In the rows, zero is written as 128.
[139 115 154 130 114 118 121 113 147 131 109 164  94 185  90 131 151 101
 126 116 127  77  63 154 153 121  72  89 101 124 127 121 120 142 201 131
 142 133] | 4
[ 97 154 116 132  49 118 197 155 110  27 128 121 201 158  85 148 176 101
 106 101 128 143 107 106  94  75 129  81 122 107 143 167  90 108 115 135
 122 176] | 6
[121 140  57 117  91 128 160 168 110  94 134 199 106 189 143 128 135 119
 121 139 113 144 126 159 127  72 147 142 136 144 142 121 114 141 169  91
 128 138] | 8
[144  86 120  77  99 144 112 128 149 157 114 129  78 157 143 132 132  96
  94 150 149 160 122 161 141 146  91  95  67 100 106 111 108 112 131 131
 110 140] | 2
[154 155  92 151  73 157 154 148 161  89 148 145 129 158  84 106 117  84
 116 135 109 129 116 144 141  93  75 130 120  94 116 123  88 122 146 149
 105 164] | 0
[174 129 132  95 114 158 188 194 148  72 129 194 105 151 134  99 126 106
 144 113 135 159 128 111 104  80 152  78 127 105 135 174 133 123 159 136
 117 173] | 7
[123  91 145 130  74 133 113 141 118 104 169  90 151 119 151 150 117 137
 139 119 104  65 143 212  96 110  89  90 103 173 100  40  59 122 119  98
 157 204] | 8
[115 118 101 147  57 106 138  88  90  95 129 141 111 208 123 157 169  49
 155 133 165 160 122 138 146  88 128 166 125 163 162 140 138 122 129 119
 149 168] | 8
[ 99  88 149 162 114 119 133 128 120 119 103 111 113 147 111 162 169 100
 118 117 146 192  82 138 125 104 105  78  95 138 142 122  79 112 118 111
 154 113] | 6
[148 149 103 122  61 174 131 120 141  92 125 185  74 133 100  90 169 114
 129 130  97 123  94 146 165 113  73 130 130 153  64 130 134 114 171 120
 126 174] | 1
[159 105  75  71  95 121 125 148 114 129 138 223 109 132 141 157 167  62
 103 122 136 131 116 130 136  85 148 135 139 186 119 134 108 143 121 112
  90 147] | 5
[183 112 125 114 107 122 143 138 136 113 108 166 120 149 113 172 116  97
 110 118 120 110 117 100 108 133 125 109  86 156 120 138 129 142 161 139
 124 158] | 4
[108  97  93 138 105 103 153 118 129 103 147 170 142 233 116 126 152  83
 127 116 144 163 136 148 105 101 129  79 135 115 178 134  89 134 119 129
 134  93] | 9
[131 133 119 150 138 123 139  99 159 134 139 166 103 139 141 157 162  73
 119 111 168 139 142 114 131 120 166 132 161 173 132 178 127 107 127 161
 127 105] | 6
[114 160 136  77 150 143 157 139 112 102 146 207 111 136 125 145 150  91
 144 126 119 127 124  93 184  89 105 122  97 172 156  82 113  95 138 121
 129 144] | 5
[190  97 129 135 140 118 160 142 156 164 114 155 103 217 131 185 131  80
 131 132 161 116  84 156 154  89 127 114 146 111 151 112 144 123 145 153
 113 143] | 1
[150 115  99 160  77  96 158 157 154 102 120 166 120 181 101 166 101  79
 102 116 131 139 106 166  82  65 137  85 103 179 143 151 104 145 175 115
 118 113] | 9
[103 106 162  99  54 117 116 116 109 180 123  93 123 105 102 142 182 132
 122 116 129 155  90 158 101 115 128  74 102 165  87 137 145 125 137  89
 192 133] | 0
[146 122 118 134 158 177 132 159 117 115 142 183 143 144 120 158 114 101
 123 138 113 124 101 118 171 124  30 126 102 128 162  66 106 119 145 105
 139 137] | 4
[101 134 113 122 105 145 171 129  94  71 156 179  91 241  82 111 151 117
 149 145 125 155 138 135 154  93  87 137  62  68 169  75 115 107 150  98
 144 171] | 10
[ 69  67 119  90 133 166 122 192 121 146 159 150 128 156 145 161 129 128
 127 108 106 145  97 136 124  93  68 120  86 109 120  87  88  94  92  80
 149 153] | 11
[143 116  98 149 107 119 143 115 178 102 194 216  99 175  91 140 147 101
 126 112 115  82 128 113 134 136 125  98 163 179 140 154 141 137 181 130
 140 100] | 11
[163 136 131 147 105 125 139 107 150 104 185 153 105 190  65 115 126 118
 115 117  75 103 117 137 195 105  69 124  99 130 108  96 127 130 161 113
 123 103] | 12
[ 82 134 121 136 147 142 122 115  82 118 136 136 127 154 119 116 158 125
 156 120 141 158 145 129 112 150 101 130 100 194 138 100 111  88 134 114
 178 137] | 3
[164 114 135 162  56 130 140  97 148 125 183 159 115 192  86 130 149  98
 119 110 106 141 148 105 147 120  43 134  95 180 130 158 128 150 172 125
 122 130] | 12
[115 123 167 170  98 163 102 146 135 133 157 163 137 152  68 121 154  93
 146  98  91 122  96 120 108 144  46 138 144 143 116 167 165 169 153 145
 176 151] | 6
[134  86  96 114 121 104 150 122 115 121 152 154  85 187 131 111 157 149
 144 112 124 146 145  80 166 117 103 124  76 133 154 122 124 101 124  89
 138 124] | 3
[133  80  84 158 136  90 125  97 136 121 110 160  56 187 104 133 188 150
 152 137 104 136 135 152  83 151 134 125 132 194  99 146 147 134 156 134
 145 126] | 3
[132 130 159  54  60 112 153 124 118  94 146  99  95 153 120 127 113 135
 141 118  97  92 117 155 183  59 149 147 114 138 102 117 167 121 166  88
 139 193] | 2
[155  86  96 130  64 120 161 102 182 123 173  99 121 210  89 111 117  97
 155 140 123 104 136 129 121 129  82  75 152 111 144 135 136 147 173 148
 135 101] | 8
[127  89 138 186 106 141 118 136 181 176 126 166 108 168  87 129 162  79
 129 121 132 139 102 155  93 148 104 125 122 148 119 171 144 151 172 179
 146 139] | 8
[153 104 122 148  30 120 125  87 165 128 132 158  76 136  85 136 128  93
  85 145  82 106 102 179 189 139  84 123  31 127  99 127 134 149 160 149
 113 119] | 12
[105  51 168 149 191 110 124 101 145 153 131 130 112 111 173 158 104  87
 143  95 133 108 115 135 186 127 155 159  61 156 191  92 122  91  86 141
 140 105] | 7
[121 158 114 153 111 114 119  99 117  74 116 169 125 147 102  82 192  88
 129 143 146 146 105 191 140 120 118  98 166 124 155 129 112 141 147 129
 132 128] | 0
[182 113 184 130 107  89 119 105 132 122  91 186  71 162  86 133 135 103
 136 131 130 172 105 124 145 108 142 106 101 134 124 149 200 151 181 137
 103 148] | 9
[166 120  86 120  62  88 123 137  72 112  73 183  68 172 106 175 132 119
 140 110 119 110  63 168 105 127 157 142  95 178 112 121 170 138 188 109
 150 137] | 3
[166 124 104  79 105 140 100 118 125 130 136 202 119 198 132 145 104  88
 125 115 107 116 141 147 109 148 100  99 111 155 115 100 120 150 151 118
 164 106] | 4
[146 106  97 112 112 141 174 133 157 117 106 167  59 161 148 152 124 133
 146 149 113 129 114 113 147 109 152 101 154 106 136 142 112 142 181 144
 141 120] | 4
[138  92 129 105  68 133 131 153 138  90 120 165  89 160  98 136 170  67
 129 119 113 170  75  77 178  89 120  81 132  65 105 149 124 126  94 141
 132 178] | 1
[124 147 102 133  72 102 136 105 101  78 116 160  95 194 130 193 129 108
 142 106  87  75 108 182 108  90  97 169 106 204 110 109 133 129 155 110
 150 150] | 6
[169 149 132 150 111  88 166 103 150 126 123 130  99 137  82 123 134 107
  81 143 118 137  99 153 192 111 206  70 114 147 112 142 109 141 172 154
 126  66] | 12
[112 139 165 194 173  95 159 116 155  94 110 121 109 180 102 140 163 120
 105 155 158 121 103 162 115  76 161  98 105 163 154 139 104 148 154 118
 144 122] | 7
[137 106 132  73 108 119 119 121 117 123 110 177  68 188 134 130 161  90
 164 104 124 121 108  96 148 101  87 129 125 111 107 167 152 119 159 132
 124 192] | 4
[141  89  86 132  61 118 183  99 127  58 116 127  90 179 100 143 158  84
 154  99 111 121  94 137 108 128  88 133  84 169 140 158 133 114 151 141
 123 114] | 12
[152 108 136 124  71 117 135 122 161 105 103 196 145 156 105 161 151  59
 124  80 128 139  90 131 110 108 107 108  83 166 159 134 103 135 130 153
 115 107] | 5
[ 93 129 103 156  87 126 110 124  78  98 129 148 161 128 113 123 190 100
  95 117 128 170 103 164 109 118 130 134 166 173 122 156  93 157 131 111
 126 117] | 12
[114 103 159 101  98 126 105 116 163  85 144 183  72 196  82 136 140  70
 139 133 116 209 151 122 130 119  91  89 104 122 135 134 169 123 160 126
 136 160] | 2
[166 108 121 113  56 129 169 149 145 106 147 230 111 149  80 156 167  63
 142 105 109 150 103 119 121 112 146  67 111 185 159 150 141 153 151 131
 177 114] | 5
[110  81 138  94 105 114 131 133  98 163  81 207  77 123 132 186 189 106
 100 127 137 163  59 135 183  85 202 165  79 122 132 100 120 129 118 117
 106 150] | 5
[157  87  92 152  90 138 179 116 141 115 165 158 162 194  87 121 157 123
 110 142  98 158 136 172 142 105 106 162 138 129 162 143 169 168 145 113
 109  99] | 12
[118  83 124 159 136 107 145 144 110 130 102 152  76 155 137 134 165 121
 118 114 160 148  88 107 126 124 123 105  63 113 162 139  94 119 126 113
 121 125] | 9
[126 111 110  95  87 145 146 125 115 116 148 160 143 148 102 130 180 120
 138 114 131 154 110 105 102 117 100 138 150 137 148 146 190 137 136  89
 147 115] | 0
[ 66 110 110 118 101 114 129 163 124  85 142  23 150  77  95 123  81 116
 104 102 128  87 106 131  85 117 146 108  45 127  93 124  83  82 105  85
 125 167] | 11
[132 158 102 133 121 111 134 152 118  97 123 171 114 167 106 135 135 100
  97 122 121  86  90  93 157 114 101 118 111 127 129 122 113 128 166 128
  96 163] | 1
[148 126 136 170  98 110 120 147 138 103 150 183 105 158  85 104 117  86
 123 117 104 147 129 116 144  84 142 137 133 140 126 171 135 168 159 131
 115 168] | 9
[102 145 112  82 166 122 133 174 112  88 143 174 134 173 145 115 161 150
 128 134 117 124 139 143  93  93 139 100 167  71 140 107 118 148 108 101
 128 148] | 0
[142 101 109 120 112 131 153 135 113 119 122 163  61 173  85 131 176 108
 153 130 103 109  69 164 148 117 124 122  76 123 123  96 128 140 119 104
 175 129] | 5
[122 127 134 140 128 111  91 118 146  72 115 212 156 166 117 138 153  77
 124 109  94 122 112 191 126  84  95 145 167 145 137 119 121 150 120 156
 104 129] | 10
[129 147 106 123  60 149 106 141 120  84 143 181 117 150 110  90 122  92
 118 118 138 148 131 132 116 135  97 108 100 124 131 114 109 138 173 106
 126 142] | 8
[156 106 123 101  62 115 144 119 151 105 141 143 112 144 121 178 140  81
 149  93 142 138 118 113  75  94 145  94 166 179 121 152 139 122 145 130
 145 126] | 0
[136 153 157 158 117 141 105 109 140 135  96 177  96 148  90 117 162 105
 119 142 139 202  92 143 157  96 147 130 166 121 112 143 132 152 157 142
 144  89] | 10
[106 165 105 140 118 123 140 137 181  55 115 164  97 152 103 185 133 114
 114 168 105 105 103 156 114  83  92  95 126 134 104 131 142 120 138 124
 124 127] | 11
[118 130 119  78 154 149 162 129 170  72 120 136  66 216 141 131 151 132
 149 158 140 125 155 148  77  88  30 106  68  96 114  85 106  87 133 115
  94 177] | 0
[160 133 117 123 107 145 139 140 155 159 114 212  48 158 101 122 138  61
 163 141 119 146 105 135 155 137  72 118  66 132 156 156 178 144 160 146
 158 115] | 5
[184 123  88 197 117  99 126 134 137  76 113 190  90 143 112 186 113 132
 119 127 116 110 105 127 149 113 146 166 127 133 149  96 132 131 147 126
  97 130] | 3
[130 126 120 143  93  94 109 111  93 105 134 177  79 193  98 134 108 119
 140 128 116 116 104 169 137 122 159 124 117 102 151  97 163 150 189  93
 141 126] | 7
[ 28  80 161  90 150 135 105 139  94 144 167 132  62 178 155 167 134 135
 172 147 121 146 157 123  94  68  95 137 126 180 126 102 141 142 132  60
 177 177] | 9
[109 131  93  99  84 121 124 140 147  70 152 180  89 154 118 136 164 106
  95 160 126 149 142 142 147  79  94 116 136 116 135 151 160 139 147  77
 102 164] | 2
[134  93 146 143 137  98 156 119 154 123 117 131 122 170 109 130 174  83
 118 120 141 137  93  80 166 122  88 118 107  85 177 196 152 145 125 174
  87 102] | 12
[146 110 117 154 118  96 125 114 154  97 147 185  95 162  94 136 133  82
 120 105 110 107 113 140 119 102 169 117 140 186 117 157 141 141 164 130
 129 119] | 7
[128 142 133 163  79 129 152 111 143  78 148 145 102 137  79 135 145 119
 102 129 116  89 108 175 148 122 122 135  97 195 129 111 123 124 206 112
 139 163] | 2
[114 110  63 131  39 122 199 146 150  93 107 150  86 211  69 194 123  90
 160 107  87 156  96 117  71  81 110 133  66 145 137 139 124 106 165 130
 137 128] | 5
[105 100 128 135 170 128  93  92 130 136  88 162  56 173 121 159 148  50
 151 112 147  89  54 117 154 135  80 182 106 172 147 147 161 140 153 129
 166  96] | 4
[120 121 136 107 170 139 133 136 138 148 135  79 119 147 105 138  58  82
 146 158 137 185 156 142 108 115 121  90  91 156 144  90 133 116 130 117
 172  77] | 10
[110 150 130 127 138 149 121  90 160  92 135 189  58 213 106 139 135  59
 153 140 113 111 124 100 168 104  57 172 118 187 125 124 164 129 160 141
 143 146] | 1
[105 145 154 147  87 166 128 157 140 117 116 158 109 136  79 104 152 103
 131 155  90 129  59 154 165 138  59  73 104 102 103 143 116 149 151 159
 181 149] | 11
[122 124 138 148 110 123 126 141 122 142 157 179 145 153  76 127 182 125
  98 114 108 117  86 137 130 133 111  57 116 124 111 129 123 126 144 122
 159 122] | 7
[ 90  66 147 126 164 128 131 151 113 189 108  45  86 107 153 172 133 134
 149 124 158 129 114 119 127  97 130 179  58 153 100 122 125  68  90 118
 138 199] | 3
[167  92 153 118  59  99 128  90 177  91 121 139  83 175  96 161 157 100
 104 125 150  92  97 158 110  94 135 113  81 165  87 152 147 147 145 109
 118 153] | 11
[208  80 154 106  99 111 151 132 153 152 106 215  78 217  91 185 165  92
 122 101 131 144  74 111 127  99 139  79 118 155 110 151 148 146 197 136
 143 137] | 4
[141  80 166 137 106 121 149  89  88 114 135 108  95 141  85 148 194 117
 126 135 112 104  83 164 164 128 109 137  80 195  97  99 126 132 146 125
 141 175] | 12
[141 142 134 130  45  89 174 116 118 140 125 178 150 171  74 134 209 121
  91 122 122 157  91 160 142  85 184  91 115 150 139 165 159 153 159 110
 170 121] | 0
[137 126 110 170 160 118  96 136 115  85 130 188  72 163 118 116 182  98
 134 136 128 137 125 133  76 134  93 100 144 186 111 161 119 156 139 110
 144 150] | 7
[ 87  87 112 152 141 140  96 123 155 119 130 140  83 151 114 156 176  92
 109 140 126 123  97 153 141 116  79 196 126 131 118 142 153 131 106 118
 120 153] | 2
[162 115 143  90 101 117 157 178 127 126 102 150 105 161 127 150 147 116
 100 122 121 135  67  90 173  67 165  90 120  96 104 139 119 146 121 122
 127 163] | 1
[137 101 119  90 101  98  89  93 125 131 105 188  52 184 140 164 157  98
 149 133 141 130 137 146  93 134  89 103 108 145 120 151 184 137 171  98
 136 157] | 4
[ 77  89 153 106  81 117 147 105  77 126 128 115  76 166 132 186 171 123
 153 141 134 133 104 178 136  80 170 139 122 153 121 104 144 127 136  91
 181 181] | 6
